Below is a small trained network, with its code and all its weights. Each question gives an input and a class and asks what happens when units are switched off, that is, made to give their printed mean instead of their output.

import numpy as np


def w(rows, s, z=0):
    codes = np.array(rows[::2]) - 128.0
    scale = np.full(codes.shape[1], s)
    scale[-1] = z or s
    return codes * scale


def f(y):
    return y / 2 * (1 + np.tanh(0.7978845608 * (y + 0.044715 * y**3)))


def log_softmax(a):
    a = a - a.max(-1, keepdims=True)
    return a - np.log(np.exp(a).sum(-1, keepdims=True))


def net(x, mask):
    res = np.array(x, float).reshape(1, 7) / 4 @ E
    y = f(res @ A[0][:, :-1].T + A[0][:, -1])
    res = res + np.where(mask, y, B[0][:, -1]) @ B[0][:, :-1]
    return log_softmax(res[-1] @ U[:, :-1].T + U[:, -1])


A, B = {}, {}
E = w([
[129,129,128],'x0',
[129,127,128],'x1',
[129,128,127],'x2',
[2,120,126],'x3',
[121,78,63],'x4',
[129,128,128],'x5',
[143,51,177],'x6',
],0.015)
A[0] = w([
[198,62,122,80],'n0',
[164,160,153,150],'n1',
[192,116,205,80],'n2',
[199,111,102,231],'n3',
[169,172,83,128],'n4',
[254,116,147,254],'n5',
[124,140,196,151],'n6',
[133,195,124,166],'n7',
[146,86,83,52],'n8',
[71,89,118,109],'n9',
[93,180,97,122],'n10',
[202,206,165,172],'n11',
[99,130,97,100],'n12',
[109,84,159,162],'n13',
[112,157,121,83],'n14',
[135,88,47,228],'n15',
[111,141,153,93],'n16',
[96,168,112,123],'n17',
[117,158,131,90],'n18',
[178,161,134,154],'n19',
],0.019,0.0063)
B[0] = w([
[145,195,163,186],'n0',
[99,31,118,168],'n1',
[125,86,164,197],'n2',
[254,118,176,199],'n3',
[150,95,39,169],'n4',
[187,99,151,254],'n5',
[60,127,140,174],'n6',
[154,112,95,171],'n7',
[114,156,194,148],'n8',
[117,121,55,175],'n9',
[132,190,170,170],'n10',
[131,62,104,216],'n11',
[96,163,89,148],'n12',
[81,22,133,168],'n13',
[140,141,173,138],'n14',
[188,221,84,188],'n15',
[95,169,161,139],'n16',
[142,175,171,159],'n17',
[149,123,190,137],'n18',
[152,58,116,175],'n19',
],0.0095,0.021)
U = w([
[154,36,12,246],'0',
[150,63,215,55],'1',
[232,138,29,5],'2',
[208,165,204,108],'3',
[88,225,245,224],'4',
[5,92,194,79],'5',
[79,226,65,71],'6',
],0.011)

Each question gives the input, the list of numbers given to net, and the class t.
The units are the neurons (one row each of A and B). Each row of codes is followed by its name. A weight is (code - 128) times the scale printed after its matrix; where a second scale follows, it is the last column's (A, B and U).
mask holds one flag per neuron, in row order. A switched-off neuron (its flag False) gives its mean, the last column of its row in B, instead of its output. The means were averaged over made-up inputs and are rounded, as every weight is.
A unit's drop is (log p(t) with every unit on - log p(t) with that unit switched off) / (log p(t) with every unit on - log p(t) with every unit switched off).
The circuit of an input: a set's keep is (log p(t) with only the set's units on - log p(t) with every unit switched off) / (log p(t) with every unit on - log p(t) with every unit switched off). Starting from the 12 units with the biggest drops (on a tie, the unit counted first), units are removed one at a time, each time the one whose removal leaves the highest keep (on an exact tie, the one counted first), for as long as the keep stays at least 0.8.
circuit, biggest first: the units of the circuit, biggest drop first
unit that matters most: the unit with the biggest drop
top k neurons: the k neurons with the biggest drops, biggest first
drop when u is switched off: that unit's drop, to one decimal
input [6,2,4,0,-7,5,-8], class 0: circuit, biggest first => n11
input [-5,-6,0,0,3,6,-7], class 2: top 3 neurons => n4, n6, n7
input [3,5,-5,8,-1,-2,-7], class 4: top 2 neurons => n10, n17
input [2,0,0,-4,-1,-6,2], class 1: circuit, biggest first => n15, n2
input [2,4,0,-4,8,7,-1], class 2: top 2 neurons => n15, n4
input [1,7,-5,-1,1,1,4], class 3: top 2 neurons => n11, n1
input [-1,-3,2,-8,3,4,5], class 3: top 2 neurons => n0, n3
input [8,-3,6,4,-1,7,1], class 5: top 2 neurons => n15, n3
input [-3,-6,-7,-4,0,-7,-6], class 0: top 3 neurons => n11, n0, n1
input [6,-8,2,6,-3,0,1], class 5: top 3 neurons => n15, n3, n0
input [-4,7,-1,2,-4,-4,-8], class 4: top 2 neurons => n10, n17
input [0,-3,-5,-6,-1,-4,2], class 1: drop when n2 is switched off => 0.2
input [0,-7,5,4,2,8,0], class 6: drop when n1 is switched off => 0.1
input [-2,-1,-7,4,0,1,1], class 5: drop when n6 is switched off => -0.1
input [-6,-1,-1,7,2,4,-2], class 6: unit that matters most => n9
